Facts:
K_106 fuben [K_818, K_944]
K_107 fuben [K_927]
K_135 fuben [K_818, K_821]
K_150 fuben [K_944]
K_180 fuben [K_692, K_750]
K_186 fuben [K_755, K_944, K_435]
K_213 fuben [K_150]
K_233 fuben [K_957]
K_271 fuben [K_503]
K_276 fuben [K_551]
K_317 fuben [K_944, K_115]
K_318 fuben [K_150]
K_327 fuben [K_115]
K_33 fuben [K_832, K_67]
K_338 fuben [K_936, K_882]
K_342 fuben [K_115]
K_38 fuben [K_5, K_276, K_692, K_882]
K_387 fuben [K_271]
K_389 fuben [K_634]
K_396 fuben [K_251, K_944, K_832, K_524]
K_43 fuben [K_968]
K_477 fuben [K_251, K_276, K_524]
K_483 fuben [K_974]
K_489 fuben [K_821]
K_5 fuben [K_755]
K_503 fuben [K_551, K_821]
K_512 fuben [K_180, K_442]
K_550 fuben [K_5, K_150, K_503]
K_562 fuben [K_483]
K_577 fuben [K_620]
K_58 fuben [K_503, K_327]
K_598 fuben [K_647]
K_615 fuben [K_755]
K_620 fuben [K_58, K_711]
K_626 fuben [K_276]
K_634 fuben [K_818]
K_638 fuben [K_251, K_318]
K_647 fuben [K_633, K_435]
K_658 fuben [K_233]
K_67 fuben [K_91]
K_670 fuben [K_150, K_204]
K_70 fuben [K_389, K_968, K_882, K_261]
K_711 fuben [K_884, K_387]
K_750 fuben [K_503, K_318]
K_758 fuben [K_818]
K_760 fuben [K_150, K_832]
K_770 fuben [K_524]
K_787 fuben [K_233]
K_789 fuben [K_821, K_483]
K_813 fuben [K_503, K_924, K_882]
K_821 fuben [K_944]
K_832 fuben [K_251, K_524]
K_835 fuben [K_821]
K_870 fuben [K_953]
K_873 fuben [K_818, K_821, K_974]
K_882 fuben [K_821]
K_884 fuben [K_821]
K_897 fuben [K_503]
K_91 fuben [K_944, K_974]
K_936 fuben [K_818, K_251]
K_944 fuben [K_818, K_524]
K_948 fuben [K_927, K_261]
K_953 fuben [K_477]
K_957 fuben [K_944]
K_969 fuben [K_106]
K_974 fuben [K_317, K_276, K_821]
[K_106, K_115, K_150, K_204, K_272, K_317, K_318, K_324, K_343, K_387, K_391, K_512, K_524, K_551, K_620, K_658, K_67, K_759, K_787, K_873, K_884, K_897, K_924, K_944, K_953, K_957, K_969, K_974] klodam b
[K_107, K_135, K_180, K_186, K_208, K_261, K_291, K_33, K_338, K_38, K_396, K_43, K_477, K_483, K_489, K_550, K_634, K_670, K_711, K_755, K_813, K_821, K_832, K_936, K_968, K_989] klodam a
[K_143, K_213, K_233, K_251, K_254, K_271, K_276, K_327, K_342, K_389, K_435, K_442, K_5, K_503, K_626, K_638, K_647, K_70, K_750, K_769, K_770, K_78, K_789, K_835, K_870, K_882, K_91, K_948] klodam c
[K_334, K_562, K_577, K_58, K_598, K_615, K_633, K_692, K_758, K_760, K_818, K_927] klodam d
{K_106, K_135, K_150, K_186, K_204, K_208, K_213, K_233, K_261, K_276, K_291, K_318, K_33, K_338, K_343, K_38, K_391, K_396, K_43, K_5, K_524, K_551, K_562, K_58, K_598, K_615, K_620, K_626, K_638, K_647, K_67, K_70, K_758, K_789, K_813, K_818, K_870, K_873, K_882, K_91, K_924, K_953} pestol 500
{K_107, K_251, K_254, K_334, K_477, K_483, K_633, K_692, K_755, K_759, K_760, K_770, K_821, K_884, K_927, K_944, K_974} pestol 959
{K_115, K_180, K_271, K_272, K_324, K_389, K_442, K_550, K_634, K_658, K_750, K_78, K_832, K_835, K_948} pestol 614
{K_143, K_317, K_327, K_342, K_387, K_435, K_489, K_503, K_512, K_577, K_670, K_711, K_769, K_787, K_897, K_936, K_957, K_968, K_969, K_989} pestol 736
[K_106, K_115, K_143, K_342, K_391, K_483, K_503, K_620, K_78, K_818, K_936, K_968] brokar 951
[K_107, K_150, K_186, K_204, K_208, K_251, K_276, K_318, K_324, K_33, K_387, K_389, K_43, K_489, K_562, K_58, K_615, K_647, K_658, K_692, K_70, K_759, K_787, K_832, K_897, K_91] brokar 137
[K_135, K_180, K_213, K_233, K_261, K_271, K_272, K_291, K_317, K_334, K_38, K_435, K_442, K_477, K_5, K_512, K_524, K_550, K_551, K_577, K_598, K_626, K_633, K_634, K_638, K_711, K_750, K_755, K_758, K_760, K_769, K_770, K_789, K_835, K_870, K_873, K_882, K_927, K_944, K_948, K_957, K_969, K_974] brokar 98
[K_254, K_327, K_338, K_343, K_396, K_67, K_670, K_813, K_821, K_884, K_924, K_953, K_989] brokar 547

Known rows:
K_758: [-26   2  15 -18  -2   3  -9  12   5   2  24   9  -3 -10   3   9  -5  -2
   0   7   9  16   1   6  -2  -8  15   3   5   2]
K_435: [ 14  -3   4   7 -18 -13 -15 -17  -6   4  -3   4  -9 -10   6 -11  12  -5
   6 -13  -7  12   2 -11  -1  -4  -8  21  -4   1]
K_261: [ -3  -4  13  -9  -7   8  -6   5  -5  -5  -1  12  -5  -2  12  15  -8 -10
  -4   2   9   8 -10  -3  13 -12  10   4   4   3]
K_143: [ 27  -2 -11  13  -6   3  -3 -18  -4  25  -5 -17 -18  -1 -15  -6  12 -13
  16  -2 -14   7  -3  -7 -14   2 -17  -2  -1  -1]
K_638: [ -6  -1   5 -13   0   8  -6  13 -14   3  11  15  -2  -1   9  11 -14  -1
  -5   0  10  -1   6   2  12  -6   9   9   4  -6]
K_832: [-12  -3   4  25  23  12  26   1  12  -1   2  23  14  14 -15  13 -12  25
 -24   7 -16 -11  27  14  21   5  -6  -8   7 -23]
K_944: [ -2   2 -23 -18 -17 -23 -17  -3   8   8  32   7   8 -28 -14  -8  12   8
  -3 -10   7  10  18  -8 -12 -11  -9  17   3   8]
K_670: [ -3   4 -24  15  -3  -9 -10  -5  -8   8 -18 -12  -6 -15  -4 -21  15  -1
   5  -3  -3 -11   8 -20 -16  19 -12   5 -21   0]
K_396: [-28   3 -31  -1   7  17   0  14  -7   8  -5  16  -3 -10  -7  11  -5   1
 -12  10  14 -21  13  -3   0   9   4 -11 -10   5]
K_755: [ 22   1  -1   2 -20 -16 -12 -13  -5  -2   0   4  -5 -16   7  -1   7  -4
  10  -8   4  11   1 -12   0  -7  -5  14  -5   6]
K_969: [  7   0   2   1 -12 -17 -18  -9  -5   7   9  -1  -6 -11   3 -18  11   0
   5 -14  -5  11   7 -10  -6  -1  -9  25  -2  -3]
K_78: [  8  -3  28  19  22  12  11  11  12   6 -13  -3  -4  16 -24  23  -4  -7
 -14  25 -20  12  -4  -4  13   1 -14 -17  11   0]
K_150: [-13 -10 -23 -22   2  16  12   7  15  -7   0 -16  33  -7  -9  -8  -8   5
 -16 -10  15 -19  -8   1  -4  -9   0 -17   0 -16]
K_272: [ -5  -2  43  11  13  -6   0  12   9 -14  -8  16   3   8  -3  16  -4   2
 -21  12 -12  17   3  -8  26  -3  -5   7   8   0]
K_770: [ 19   4 -15   0 -14 -19 -11  -8 -12   8  16  14  -5 -14   4  -2   4   6
   7 -11   2   1  21  -5   1  -4  -6  21  -1   0]
K_115: [ 11  -4  29  17  21  11  11  10  13   3 -17  -8  -1  14 -25  21  -2 -10
 -16  25 -16  12  -8  -9  14  -2 -16 -20  11   0]
K_58: [ -4   0   7  -6  12  16  16   6   2  -8   0 -20  16   7  12  -5 -16   6
  12  -1   6  -9  -8  13  -8   5  15 -14  -4 -20]
K_760: [ 25   3 -12  -6 -13 -19 -12  -3 -11   4  11   2   2 -14   5  -9   1   3
   6 -11   5   0  14 -12   1  -2  -9  21  -4  -5]

Rows:
No name comes twice in this set of rows, the named rows included.
[ 10  -1  -9  14  -4  -5   9 -21   3   4  -1 -18   6  -1   2 -27   8  10
  16 -14 -11  -3   5   6 -18   9  -4   4  -8 -18] -> K_387
[-22   8  -5  -1  13  11   0  16 -10  -2 -14  -6  -4   0   7   4  -8  -5
   4  15  10 -13  -4  -4  -6  17  11 -15 -14   3] -> K_813
[ -5   0  40  10  15  -8  -1  14   6 -13  -6  13   4  10  -3  12  -5   3
 -21  10 -12  14   4  -8  25   0  -7   7  10  -2] -> K_948
[  8  -5 -12 -13 -16 -22 -19  -7   1   4   6  -5   4 -15  -5 -22  16  -2
  -7 -21  -2   4   2 -16  -5  -7 -18  23   1   3] -> K_317
[  8   4 -15   9  -1   3  -6 -11   2  37  25 -10 -20  -7 -22  -4  12  -2
  19   7 -14  13  17   5 -25   4 -11   2   1  -5] -> K_936
[-23   3 -18  -1   7  14   0  12  -6  -1 -17   2  -3  -4   0   9  -4  -6
  -5  12  13 -17  -2  -7  -1  10   7 -15 -12   8] -> K_67
[ 22   6 -23   5 -12 -15  -8  -9 -20  14  20  25 -10  -8   5   1   0  11
   7 -11   1  -7  32   2   6  -1  -7  26  -1  -1] -> K_477
[ -1   6  50   4  24 -13  -2  26  -1 -13   1  -2  10  11   5   2 -13   7
 -11  11 -12  11   9 -10  20   8  -3  10   6 -15] -> K_750
[ 31  10  -4  -3  12 -13  -5  -2 -15  21   5 -34 -15  19  -5 -27   8  -5
  26  -2 -19  -1  -2   5 -24  16 -13   1   3   3] -> K_503
[-12  -9 -11 -12   0  18  14  -1  14  -8  -2  -6  19   1  -3   0  -6   3
  -8  -6  10 -12 -13   9  -3 -10   6 -18   2  -8] -> K_186
[  0  16 -30   4  -2 -28  -5  -6  -9  -5 -11  -2 -14   7  -1 -16  19   4
  13   1  -1 -14   1   2 -21  20  -2  -5  -8  37] -> K_884
[ -7  -4   0  -7  -7  13  -6   6  -8   3   8  25  -6  -4   7  18 -10  -4
  -8   0  11   1   4   2  17 -12   8   8   6  -1] -> K_524
[  5  -6 -15 -16 -15 -21 -21  -5   2   7  10  -6   7 -17  -9 -24  16   0
 -12 -20   0   4   2 -17  -5  -9 -19  24   1   2] -> K_957

Now the same things, written a new way:
Known rows:
K_647: [-22  -5   5   3  -6  -9  -9   9 -12 -22  16  17  32]
K_318: [-10  -1  -3   6   3 -13 -11   8 -16 -26  19  21  27]
K_324: [-15   3  11  12 -30 -20 -11   2   2 -17  22  18  36]
K_620: [-13 -18   2   6   1   2  -6   1  -5 -26  18  10  37]
K_615: [-20  -6   6   3  -6 -11  -9   9 -13 -23  17  16  32]
K_489: [-16 -43  40  13 -12  -3  28  23 -22  -4   8  21  15]
K_813: [-25  -7  -4   3  -2  -8 -11   2 -19  -9  12  29  28]
K_291: [-19 -23   3   0 -19   2  -7   9   0 -31  23  -1  33]
K_150: [ -3   4   4  12   4 -18  -6  28 -14 -42  10  13  22]
K_832: [ -2   8   9  24  -4  -6 -16   4  -5 -10  14  16  35]
K_334: [ 11 -43  40  23 -31   1  21  29   2   5  38  14  -3]
K_251: [  2 -23  49  25 -26  -8  12  33  -8  16  38  29   0]
K_670: [ -4 -23  25  18 -11  -9   6  29 -34  -2  27  35  -2]
K_870: [-10 -24  -1   7  -2   6  -4   6  -5 -29  14   0  31]
K_435: [ -4 -44  31  12 -29   5  12  26 -15 -17  35   8   8]
K_327: [ -8 -25  26  15 -14  -9   7  28 -32  -1  27  34   0]
K_936: [ -1 -40  41  26   1  21   8  30 -20  -6  21   9  16]
K_67: [-22  -3   0   6  -4 -11 -13  13 -18 -15  11  25  26]

Rows:
No name comes twice in this set of rows, the named rows included.
[  8 -27  43  25 -16 -11  19  30  -8  14  31  31  -3] -> K_107
[-11 -25   8  12   3  16  -6  16  -4 -25   4  -8  37] -> K_758
[  3 -15  -1  18 -14  -1  -4  -6   7 -21  16   4  32] -> K_180
[ 22 -40  39  32 -10   9  21  32  -3   8  28  12  -4] -> K_770
[ 27 -38  32  29  -8   2  23  29  -4   4  31  17  -9] -> K_760
[ -9  -8  10  13 -29 -10  -8  -1  12 -24  24   9  40] -> K_78
[-23  -9   5   3  -1  -6  -8   3 -13 -16  13  18  36] -> K_276
[ 22 -41  39  34  -4  14  18  29  -4  14  28  13  -3] -> K_477
[-23  -3   0   7  -2  -7 -16  10 -20  -9  13  24  28] -> K_953
[ -6   3   5  18 -14 -16  -8   0  -1 -16  14  20  33] -> K_658
[ 13 -43  43  28 -12   0  29  26   2   6  25  21   2] -> K_483
[ -6 -20  -2   7  -1   4  -4   8  -5 -33  14   1  29] -> K_233
[  6 -17  -9  17  -7   0  -1 -18   5 -16  16  10  32] -> K_271

